Each row is followed by its group and then its class within the group.
|   2 |  17 |   3 |   0 | -15 |   0 | -15 |  20 | -17 |  -5 |  -3 |  13 |  -6 | -15 |  -4 |  -3 | -11 |  11 | -16 |   4 | -19 |  -2 | -11 | -19 |   9 | -19 |   0 |   2 |   1 |   2 |  15 |  10 |  29 |  -8 | -21 | : Sd:Fl
| -12 |   1 |  11 |  21 |  -8 |   0 | -28 |  15 | -20 |  -3 |   3 |  19 |  -9 |  -8 |  -4 |   5 |  -7 |  16 |  -8 |  23 | -18 |  -4 | -11 |  -3 |  13 | -11 |  11 |   1 |  -1 |  -6 |  13 |   3 |  28 |  -8 | -43 | : Sd:Fl
|   7 |   5 |  -9 |   3 |  -7 |   4 | -27 |  21 | -27 |  -7 |  -7 |  11 |  -2 |  12 |  -3 |  20 |   4 |  -3 |  -9 |  21 | -17 |  -6 | -27 |  -8 |  13 | -21 |   3 |  -5 |  -4 | -11 |   5 |   7 |  40 |  -8 | -40 | : Sd:Ph
|   1 |  10 |   1 |  10 |  -7 |  13 | -13 |  22 | -18 |   1 |   0 |  11 |  -2 | -18 |   5 |  -1 |  -6 |  -5 | -12 |  16 | -21 |  -8 |  -9 | -13 |  11 | -16 |  14 | -22 |  -2 | -14 |  14 |   8 |  31 |  -8 | -33 | : Sd:Fl
|  27 |  25 |  11 |   2 |  -4 |   8 |  -3 |  16 | -14 | -13 | -19 |  13 |  -5 | -25 |   5 |  24 |  -2 | -49 | -11 |  17 | -14 |   1 | -19 | -11 |  11 | -14 |  -4 |   9 |  -3 | -11 |  -1 |   4 |  43 |  -2 |  14 | : Mp:qc
|  -6 | -12 |   4 |  13 |  -5 |   9 |  40 |   8 |  -4 |  -8 |  -1 |  -4 |  10 | -41 | -13 |   6 |  -5 | -41 | -11 |  26 | -31 |  -9 | -30 |  14 |  29 |  -3 |  23 | -10 |  -2 | -21 |   7 |   1 |  23 | -10 | -21 | : Sd:Ph
|  27 |  -9 |  15 |   2 |  -1 |   8 | -10 |  10 | -11 | -13 | -10 |   8 | -19 | -44 |   0 |  19 |   1 | -24 | -10 |  25 | -25 |  -2 | -35 |  14 |  24 |  11 |   0 |  16 |   3 | -19 |   6 |   0 |  45 |  -8 |  16 | : Mp:qc
|  24 |  10 |   2 |  -2 |   2 |  21 |   1 |  19 |   1 |   3 |   0 |  11 |  -2 |  -6 |   6 |  14 |  -3 |  -3 |  -5 |   0 |  -3 |  -2 | -21 | -12 |   8 | -13 | -15 |   3 |  20 |  -2 |  -3 |   7 |  10 |  -1 |   0 | : Mp:sq
|  29 |  14 |   6 |   0 |   4 |   8 |  -1 |   7 |   6 | -10 |  -7 |  10 |  -4 | -22 |   4 |  12 |   8 |  -3 |  -4 |  10 | -16 | -10 | -14 |  -2 |   5 | -15 |  -6 |  10 |  -3 | -10 |   0 |   4 |  30 |  -1 |  20 | : Mp:qc
|  30 |  16 |   7 |   3 |  -9 |  -2 |  -5 |  14 | -15 |  -4 | -13 |   6 |   0 |  -4 |   7 |  28 | -13 |   6 |  -1 |  18 | -15 |  -9 | -24 | -23 |   0 | -18 | -10 |  13 |   8 | -10 |  -4 |   0 |  35 |  -1 |  -2 | : Mp:qc
|   6 |   6 |  -5 |   3 |  -9 |  -7 | -25 |  22 | -16 |  -2 |  -8 |   5 |  -5 |  23 |  -2 |  -8 | -44 |  15 |  -6 |  10 |  -5 |  -5 | -11 | -20 |   9 | -22 |   5 | -12 |   1 |  -8 |   6 |  10 |  28 |   0 | -40 | : Sd:Fl
|   5 |  11 |   7 |  10 |  -2 |  10 | -18 |  27 | -34 |   4 |  -9 |   7 |  -6 | -13 |  -8 |  15 |  -8 |   1 | -21 |  33 | -20 |  -6 | -22 | -12 |   8 | -22 |   9 |   5 |   5 | -16 |   8 |   4 |  34 |  -1 | -32 | : Sd:Fl
|  -3 |   6 |  -6 |  -3 |  -8 |   0 | -22 |  15 | -22 |  -2 |  -3 |   9 | -12 |  16 |  20 |   5 | -15 |  16 |   2 |   7 |  -7 |  -5 |  -3 | -27 |   3 | -16 |  -7 |  -2 |  -3 |  -4 | -12 |  16 |  17 |  -6 | -46 | : Sd:Fl
|   7 |  -7 |   4 |   1 |  -3 |   0 | -22 |  22 | -11 |  -8 |  -4 |  -2 | -11 | -14 |  -3 |  16 | -19 |   4 | -11 |  10 | -20 |  -4 | -17 |  -8 |  10 | -10 |   4 |  -6 |   6 |  -7 |  15 |  15 |  22 |  -1 | -29 | : Sd:Ph
|   6 |  -1 |  15 |   5 |   6 |   1 |  -6 |  15 |   3 |  -2 |   3 |  -1 |   1 | -11 |   4 |  12 |  -9 |  -6 |   0 |  14 |  -2 |   5 | -20 |  -6 |   3 |  -5 |   6 |   2 |  -3 | -12 |   2 |  -5 |   6 |  -3 |  -4 | : Mp:sq
